Below is a small trained network, with its code and all its weights. Each question gives an input and a class and asks what happens when units are switched off, that is, made to give their printed mean instead of their output.

import numpy as np


def w(rows, s, z=0):
    codes = np.array(rows[::2]) - 128.0
    scale = np.full(codes.shape[1], s)
    scale[-1] = z or s
    return codes * scale


def norm(h):
    return h / np.sqrt((h * h).mean(-1, keepdims=True) + 1e-5)


def f(y):
    return np.maximum(y, 0)


def log_softmax(a):
    a = a - a.max(-1, keepdims=True)
    return a - np.log(np.exp(a).sum(-1, keepdims=True))


def net(x, mask):
    res = np.array(x, float).reshape(1, 6) / 4 @ E
    u = 0
    for l in range(2):
        y = f(norm(res) @ A[l][:, :-1].T + A[l][:, -1])
        res = res + np.where(mask[u : u + 11], y, B[l][:, -1]) @ B[l][:, :-1]
        u += 11
    return log_softmax(norm(res)[-1] @ U[:, :-1].T + U[:, -1])


A, B = {}, {}
E = w([
[139,153,117,115,160,159,89,89,43,109,150,136],'x0',
[105,2,169,151,187,112,81,128,122,97,113,90],'x1',
[166,110,64,253,136,110,153,33,158,154,191,108],'x2',
[152,106,119,136,133,59,214,233,42,152,189,93],'x3',
[122,144,213,238,134,216,111,207,140,69,164,250],'x4',
[161,108,156,82,127,99,96,122,160,161,204,161],'x5',
],0.0098)
A[0] = w([
[150,114,160,91,147,133,90,144,176,140,247,175,33],'L0N1',
[128,117,131,159,118,113,164,200,244,119,111,140,7],'L0N2',
[136,147,125,140,155,152,77,110,35,96,166,160,29],'L0N3',
[143,129,141,172,132,124,138,192,94,135,162,141,91],'L0N4',
[108,166,119,219,148,169,153,166,98,95,41,106,50],'L0N5',
[139,166,124,123,146,135,101,104,78,107,145,138,3],'L0N6',
[135,250,139,145,120,129,159,149,160,122,164,163,20],'L0N7',
[112,133,148,106,134,150,107,194,121,110,110,177,74],'L0N8',
[114,131,118,214,134,139,129,120,144,127,184,151,109],'L0N9',
[119,31,171,166,146,137,98,141,120,94,132,137,9],'L0N10',
[124,154,150,164,137,153,77,121,165,116,106,171,133],'L0N11',
],0.018,0.005)
B[0] = w([
[77,116,108,153,17,6,97,103,94,75,67,151,209],'L0N1',
[76,107,188,156,109,178,196,111,144,214,105,87,205],'L0N2',
[89,100,183,155,104,159,199,126,171,220,101,100,198],'L0N3',
[87,98,108,75,150,161,184,103,169,66,203,166,222],'L0N4',
[105,98,114,128,29,11,91,108,108,99,95,164,248],'L0N5',
[116,97,150,127,88,174,163,133,141,191,120,96,159],'L0N6',
[141,116,55,138,175,182,77,169,74,178,108,172,230],'L0N7',
[209,191,197,128,161,116,113,122,95,109,120,74,221],'L0N8',
[232,170,180,141,154,114,118,123,117,113,131,75,233],'L0N9',
[141,118,57,137,180,181,79,170,71,186,112,183,213],'L0N10',
[120,99,124,81,147,152,164,103,186,87,162,182,230],'L0N11',
],0.02,0.011)
A[1] = w([
[126,165,87,50,172,104,117,109,174,113,159,19,63],'L1N1',
[94,119,116,110,146,120,201,206,120,55,252,110,117],'L1N2',
[135,54,175,146,167,98,83,154,169,99,152,103,85],'L1N3',
[138,181,216,185,135,172,150,164,151,49,191,217,20],'L1N4',
[51,136,185,178,123,155,133,163,175,178,144,97,14],'L1N5',
[95,75,104,168,217,148,45,176,104,121,115,103,76],'L1N6',
[228,146,122,216,146,125,118,88,172,83,181,58,66],'L1N7',
[72,123,110,96,155,179,131,106,252,38,162,167,60],'L1N8',
[144,243,56,137,95,179,103,178,127,162,155,162,1],'L1N9',
[129,197,226,54,140,145,74,209,134,66,111,70,57],'L1N10',
[136,148,159,127,124,177,67,78,175,103,126,168,87],'L1N11',
],0.018,0.0047)
B[1] = w([
[200,14,150,132,130,167,126,170,176,36,129,115,255],'L1N1',
[9,172,110,142,187,145,86,29,145,94,130,72,228],'L1N2',
[133,150,90,151,101,176,132,140,105,157,85,159,168],'L1N3',
[232,55,91,78,137,119,101,166,208,77,114,45,251],'L1N4',
[156,102,169,87,73,173,166,97,125,192,164,69,172],'L1N5',
[103,191,54,124,76,191,131,201,150,141,171,200,193],'L1N6',
[139,251,236,99,153,93,117,150,109,164,100,178,211],'L1N7',
[42,167,118,130,174,130,115,46,94,102,191,113,169],'L1N8',
[70,134,93,172,121,179,88,203,115,149,141,200,192],'L1N9',
[187,236,182,199,158,76,148,77,131,209,150,182,211],'L1N10',
[36,132,84,134,165,96,176,156,70,126,178,32,216],'L1N11',
],0.016,0.0077)
U = w([
[120,139,57,143,127,192,103,197,100,173,123,197,204],'0',
[223,76,142,107,146,110,128,145,176,59,111,88,191],'1',
[189,248,217,143,160,74,139,101,118,172,120,150,97],'2',
[84,118,119,119,24,8,123,94,99,86,85,151,163],'3',
[102,94,190,129,91,182,198,97,144,215,115,70,126],'4',
[42,163,101,123,198,131,127,66,134,78,166,83,234],'5',
[147,120,125,72,113,94,157,95,137,155,158,151,2],'6',
],0.015,0.0016)

Each question gives the input, the list of numbers given to net, and the class t.
The units are the neurons (one row each of A and B). Each row of codes is followed by its name. A weight is (code - 128) times the scale printed after its matrix; where a second scale follows, it is the last column's (A, B and U).
mask holds one flag per neuron, layer by layer. A switched-off neuron (its flag False) gives its mean, the last column of its row in B, instead of its output. The means were averaged over made-up inputs and are rounded, as every weight is.
A unit's drop is (log p(t) with every unit on - log p(t) with that unit switched off) / (log p(t) with every unit on - log p(t) with every unit switched off).
The circuit of an input: a set's keep is (log p(t) with only the set's units on - log p(t) with every unit switched off) / (log p(t) with every unit on - log p(t) with every unit switched off). Starting from the 12 units with the biggest drops (on a tie, the unit counted first), units are removed one at a time, each time the one whose removal leaves the highest keep (on an exact tie, the one counted first), for as long as the keep stays at least 0.8.
circuit, biggest first: the units of the circuit, biggest drop first
unit that matters most: the unit with the biggest drop
k most important neurons: the k neurons with the biggest drops, biggest first
top k neurons in layer l: the k neurons of layer l with the biggest drops, biggest first
input [4,0,-1,0,8,7], class 1: unit that matters most	L1N4
input [-3,4,4,5,-6,-3], class 1: top 2 neurons in layer 0	(L0N7; L0N10)
input [-1,0,8,4,4,-1], class 2: 2 most important neurons	(L0N9; L1N7)
input [6,-2,1,-1,-7,-2], class 1: 3 most important neurons	(L0N7; L0N10; L0N2)
input [-1,2,-1,2,5,-3], class 1: 3 most important neurons	(L0N4; L0N8; L1N4)
input [-5,-8,7,-2,3,0], class 0: 2 most important neurons	(L0N7; L1N9)
input [7,-2,5,-7,-8,5], class 1: 2 most important neurons	(L1N1; L0N11)
input [-7,-6,-3,2,-1,5], class 4: top 4 neurons in layer 0	(L0N2; L0N10; L0N5; L0N1)
input [-7,1,-2,-8,6,0], class 5: top 2 neurons in layer 0	(L0N11; L0N3)
input [-8,4,-1,7,-5,5], class 4: top 4 neurons in layer 0	(L0N11; L0N2; L0N5; L0N4)
input [2,-4,5,-4,-5,3], class 1: 3 most important neurons	(L1N1; L0N7; L0N10)
input [-8,4,-2,3,7,4], class 4: 2 most important neurons	(L0N2; L1N5)
input [-3,-3,7,7,2,4], class 2: 3 most important neurons	(L0N9; L1N7; L0N11)
input [0,-3,4,7,-7,-2], class 1: 4 most important neurons	(L1N1; L0N7; L0N4; L0N5)
input [7,4,5,5,-5,-2], class 4: top neuron in layer 0	(L0N9)
input [3,-7,6,3,-8,-4], class 1: circuit, biggest first	(L1N1; L0N5; L0N2)
input [5,-2,-7,0,2,-8], class 3: 2 most important neurons	(L0N5; L0N9)
input [1,8,0,8,-5,3], class 0: circuit, biggest first	(L1N6; L0N10)
input [8,6,-3,-1,-1,-2], class 4: top 2 neurons in layer 0	(L0N3; L0N7)
input [2,1,2,-7,8,-3], class 1: circuit, biggest first	(L1N4)
